Here is a tiny trained network, its code and every weight. The questions are about switching its units off for an input and a target symbol, where a switched-off unit gives its printed mean instead of its output.

import numpy as np


def w(rows, s, z=0):
    codes = np.array(rows[::2]) - 128.0
    scale = np.full(codes.shape[1], s)
    scale[-1] = z or s
    return codes * scale


def norm(h):
    return h / np.sqrt((h * h).mean(-1, keepdims=True) + 1e-5)


def f(y):
    return np.maximum(y, 0)


def softmax(a):
    e = np.exp(a - a.max(-1, keepdims=True))
    return e / e.sum(-1, keepdims=True)


def log_softmax(a):
    a = a - a.max(-1, keepdims=True)
    return a - np.log(np.exp(a).sum(-1, keepdims=True))


def net(x, mask):
    ids = ['γεζηθφ'.index(c) for c in x.split()]
    T = len(ids)
    res = E[ids] + P[:T]
    u = 0
    for l in range(2):
        q, k, v = (norm(res) @ M[l].T for M in (Q, K, V))
        z = softmax(np.where(np.tri(T) > 0, q @ k.T / 4**0.5, -1e9)) @ v
        res = res + np.where(mask[u], z, O[l][:, -1]) @ O[l][:, :-1]
        u += 1
        y = f(norm(res) @ A[l][:, :-1].T + A[l][:, -1])
        res = res + np.where(mask[u : u + 4], y, B[l][:, -1]) @ B[l][:, :-1]
        u += 4
    return log_softmax(norm(res)[-1] @ U[:, :-1].T + U[:, -1])


Q, K, V, O, A, B = {}, {}, {}, {}, {}, {}
E = w([
[115,27,149,174,160,251,105,68,113,174],'γ',
[80,107,62,138,105,215,38,72,193,37],'ε',
[133,125,68,160,84,252,112,211,91,152],'ζ',
[128,167,149,131,162,252,74,13,124,134],'η',
[230,194,163,224,94,123,128,77,68,142],'θ',
[167,39,254,189,173,186,78,193,250,87],'φ',
],0.0074)
P = w([
[42,163,182,79,48,72,230,125,254,120],'0',
[134,114,173,126,84,133,143,121,167,64],'1',
[123,104,136,163,123,140,112,126,157,74],'2',
[153,104,103,169,132,129,96,131,136,90],'3',
[153,100,76,158,159,115,78,128,109,108],'4',
[200,121,3,177,113,68,70,139,146,131],'5',
],0.0063)
Q[0] = w([
[132,176,111,85,141,113,174,189,93,152],'L0H0',
[44,137,159,52,228,54,159,178,74,104],'L0H0',
[207,122,76,213,71,197,3,158,86,108],'L0H0',
[113,125,89,131,150,192,72,137,56,162],'L0H0',
],0.0057)
K[0] = w([
[123,64,176,99,145,115,151,118,207,104],'L0H0',
[103,143,255,100,106,108,200,151,188,157],'L0H0',
[172,112,58,142,192,123,40,99,48,54],'L0H0',
[173,177,145,134,137,110,76,132,109,57],'L0H0',
],0.0055)
V[0] = w([
[149,125,199,141,173,253,60,110,159,61],'L0H0',
[84,154,27,120,163,148,127,125,121,156],'L0H0',
[178,169,186,171,144,137,148,150,56,197],'L0H0',
[135,171,75,73,136,174,107,145,135,127],'L0H0',
],0.005)
O[0] = w([
[92,187,54,48,175,40,151,165,138,203,254],'L0H0',
[99,116,241,196,134,119,29,91,97,166,122],'L0H0',
[182,163,152,55,58,189,28,172,219,147,96],'L0H0',
[127,204,113,218,192,176,189,193,196,254,142],'L0H0',
],0.0045,0.0082)
A[0] = w([
[110,177,83,174,51,1,184,129,23,229,3],'L0N0',
[159,187,127,110,101,87,56,54,105,168,43],'L0N1',
[21,39,82,95,210,196,92,61,123,123,143],'L0N2',
[104,63,192,114,30,73,182,74,30,90,68],'L0N3',
],0.0034,0.0019)
B[0] = w([
[108,113,159,140,149,166,97,116,155,41,156],'L0N0',
[164,211,159,166,166,67,124,175,113,127,163],'L0N1',
[255,160,108,170,70,130,163,130,151,172,255],'L0N2',
[112,200,125,82,108,136,186,198,106,72,141],'L0N3',
],0.0057,0.0035)
Q[1] = w([
[240,254,77,178,149,66,97,149,197,132],'L1H0',
[144,133,102,238,183,89,54,176,197,125],'L1H0',
[73,93,219,140,150,120,97,120,149,73],'L1H0',
[93,145,209,73,164,85,173,8,48,93],'L1H0',
],0.0055)
K[1] = w([
[146,52,66,96,166,169,3,160,104,161],'L1H0',
[177,153,67,151,189,143,67,127,60,218],'L1H0',
[74,174,60,92,3,148,182,80,99,98],'L1H0',
[32,131,143,109,61,175,248,181,153,133],'L1H0',
],0.005)
V[1] = w([
[230,53,106,170,67,97,202,152,95,141],'L1H0',
[166,194,167,94,146,124,137,4,114,207],'L1H0',
[105,7,151,63,139,139,187,107,157,241],'L1H0',
[81,173,45,122,8,154,154,99,2,183],'L1H0',
],0.005)
O[1] = w([
[112,86,111,149,68,78,69,88,73,134,254],'L1H0',
[161,125,148,63,217,184,68,32,76,92,103],'L1H0',
[116,91,99,81,131,68,85,183,148,202,84],'L1H0',
[44,54,255,174,165,208,73,93,159,132,176],'L1H0',
],0.0068,0.0021)
A[1] = w([
[35,17,166,51,122,94,57,132,81,123,7],'L1N0',
[98,109,189,205,238,54,253,128,26,181,75],'L1N1',
[118,104,209,175,133,141,45,167,222,82,137],'L1N2',
[133,216,10,21,57,78,185,208,137,161,83],'L1N3',
],0.0038,0.0015)
B[1] = w([
[150,53,124,79,107,94,106,48,52,158,160],'L1N0',
[95,65,97,164,161,102,122,55,110,1,163],'L1N1',
[162,137,100,162,103,164,121,128,35,170,251],'L1N2',
[165,192,98,56,112,80,172,166,29,111,245],'L1N3',
],0.0065,0.0026)
U = w([
[94,58,133,81,77,89,20,108,82,145,163],'γ',
[56,97,74,221,171,87,166,92,137,45,7],'ε',
[119,171,187,226,93,177,107,205,193,240,157],'ζ',
[114,188,164,79,223,173,100,146,177,131,241],'η',
[186,150,176,135,31,178,62,126,125,4,123],'θ',
[154,194,70,77,91,71,172,208,118,144,71],'φ',
],0.0043,0.0011)

Each question gives the input, a string of symbols that net reads in full, and the target symbol t.
The units are the heads (4 rows each of Q, K, V and O) and the neurons (one row each of A and B). Each row of codes is followed by its name. A weight is (code - 128) times the scale printed after its matrix; where a second scale follows, it is the last column's (O, A, B and U).
mask holds one flag per unit, layer by layer, with each layer's heads first. A switched-off unit (its flag False) gives its mean, the last column of its rows in O or B, instead of its output. The means were averaged over made-up inputs and are rounded, as every weight is.
A unit's drop is (log p(t) with every unit on - log p(t) with that unit switched off) / (log p(t) with every unit on - log p(t) with every unit switched off).
The circuit of an input: a set's keep is (log p(t) with only the set's units on - log p(t) with every unit switched off) / (log p(t) with every unit on - log p(t) with every unit switched off). Starting from all 10 units, units are removed one at a time, each time the one whose removal leaves the highest keep (on an exact tie, the one counted first), for as long as the keep stays at least 0.8.
circuit, biggest first: the units of the circuit, biggest drop first
k most important neurons: the k neurons with the biggest drops, biggest first
top k neurons in layer l: the k neurons of layer l with the biggest drops, biggest first
drop when u is switched off: that unit's drop, to one decimal
input ε γ ε γ γ φ, target γ: circuit, biggest first : L1H0, L0N2
input ζ ε ε φ γ, target φ: 2 most important neurons : L0N2, L1N3
input ζ ζ φ ζ ε θ, target ε: circuit, biggest first : L1N1, L0H0, L0N2
input ζ γ ζ, target γ: 2 most important neurons : L0N2, L1N0
input γ γ φ η, target φ: circuit, biggest first : L1H0
input θ γ γ, target γ: circuit, biggest first : L1H0, L0H0
input ε ε φ, target ε: circuit, biggest first : L0H0, L1N1
input ζ φ θ ζ ε φ, target ε: circuit, biggest first : L0H0, L1N1, L0N2
input ζ ε ζ, target ε: circuit, biggest first : L0H0, L1N1
input θ ε ζ φ ζ η, target ζ: circuit, biggest first : L0H0, L1N3
input η γ η ζ, target η: 2 most important neurons : L0N2, L0N1
input ζ ζ ζ θ θ ζ, target θ: circuit, biggest first : L1H0, L0H0
input ζ ζ γ ζ, target γ: top 3 neurons in layer 0 : L0N2, L0N1, L0N0
input φ ε φ φ η ζ, target η: most important neuron : L0N0
input ζ ε γ φ, target γ: drop when L1H0 is switched off : 0.8
input ε γ ζ ε ζ, target ε: drop when L1N1 is switched off : 0.5
input η η η φ θ ζ, target θ: drop when L0N2 is switched off : 0.2
input φ θ φ, target θ: top 2 neurons in layer 0 : L0N2, L0N1
